Here is a tiny trained network, its code and every weight. The questions are about switching its units off for an input and a class, where a switched-off unit gives its printed mean instead of its output.

import numpy as np


def w(rows, s, z=0):
    codes = np.array(rows[::2]) - 128.0
    scale = np.full(codes.shape[1], s)
    scale[-1] = z or s
    return codes * scale


def f(y):
    return np.maximum(y, 0)


def log_softmax(a):
    a = a - a.max(-1, keepdims=True)
    return a - np.log(np.exp(a).sum(-1, keepdims=True))


def net(x, mask):
    res = np.array(x, float).reshape(1, 5) / 4 @ E
    y = f(res @ A[0][:, :-1].T + A[0][:, -1])
    res = res + np.where(mask, y, B[0][:, -1]) @ B[0][:, :-1]
    return log_softmax(res[-1] @ U[:, :-1].T + U[:, -1])


A, B = {}, {}
E = w([
[137,204,173,174,89,115,96,110],'x0',
[68,112,132,115,136,183,41,223],'x1',
[250,140,191,175,89,101,158,85],'x2',
[133,150,67,160,127,129,102,116],'x3',
[149,199,75,199,57,141,47,138],'x4',
],0.016)
A[0] = w([
[89,131,232,87,169,165,72,241,193],'neuron 0',
[216,189,161,159,172,236,111,49,1],'neuron 1',
[224,225,156,214,78,133,137,37,170],'neuron 2',
[171,154,15,182,85,28,206,162,196],'neuron 3',
[110,93,1,99,166,125,126,94,130],'neuron 4',
[184,130,133,250,90,103,183,7,213],'neuron 5',
],0.0094,0.007)
B[0] = w([
[14,98,193,139,146,140,97,135,196],'neuron 0',
[169,92,60,127,147,79,84,85,165],'neuron 1',
[205,145,127,194,27,63,143,133,251],'neuron 2',
[225,124,65,44,159,174,4,159,195],'neuron 3',
[168,74,76,78,76,147,147,188,175],'neuron 4',
[226,143,115,134,143,73,220,137,241],'neuron 5',
],0.011,0.028)
U = w([
[224,155,98,190,58,143,117,90,13],'0',
[95,52,29,67,135,127,146,213,114],'1',
[127,44,227,61,198,122,250,113,114],'2',
[50,209,135,198,61,201,39,220,255],'3',
],0.014,0.004)

Each question gives the input, the list of numbers given to net, and the class t.
The units are the neurons (one row each of A and B). Each row of codes is followed by its name. A weight is (code - 128) times the scale printed after its matrix; where a second scale follows, it is the last column's (A, B and U).
mask holds one flag per neuron, in row order. A switched-off neuron (its flag False) gives its mean, the last column of its row in B, instead of its output. The means were averaged over made-up inputs and are rounded, as every weight is.
A unit's drop is (log p(t) with every unit on - log p(t) with that unit switched off) / (log p(t) with every unit on - log p(t) with every unit switched off).
The circuit of an input: a set's keep is (log p(t) with only the set's units on - log p(t) with every unit switched off) / (log p(t) with every unit on - log p(t) with every unit switched off). Starting from all 6 units, units are removed one at a time, each time the one whose removal leaves the highest keep (on an exact tie, the one counted first), for as long as the keep stays at least 0.8.
units of the circuit, in order: the units of the circuit, biggest drop first
top k neurons: the k neurons with the biggest drops, biggest first
drop of u: that unit's drop, to one decimal
input [-6,8,-6,-6,3], class 3: units of the circuit, in order => [neuron 0]
input [-1,6,-1,3,-7], class 2: top 3 neurons => [neuron 3; neuron 2; neuron 0]
input [-4,-4,0,2,-4], class 1: units of the circuit, in order => [neuron 2; neuron 4]
input [2,5,-7,5,-2], class 3: top 2 neurons => [neuron 5; neuron 0]
input [-7,4,-2,-6,-3], class 2: top 2 neurons => [neuron 3; neuron 0]
input [-5,7,1,0,-4], class 2: top 4 neurons => [neuron 3; neuron 2; neuron 0; neuron 1]
input [-1,0,-7,2,6], class 1: top 2 neurons => [neuron 4; neuron 2]
input [5,2,-2,-3,-5], class 2: top 2 neurons => [neuron 2; neuron 3]
input [0,-8,-6,-1,-5], class 1: top 3 neurons => [neuron 4; neuron 5; neuron 0]
input [1,5,3,-8,-3], class 2: drop of neuron 3 => 0.4
input [-2,-1,-3,1,6], class 1: drop of neuron 0 => 0.1
input [6,-4,-8,-7,8], class 3: drop of neuron 5 => 1.0
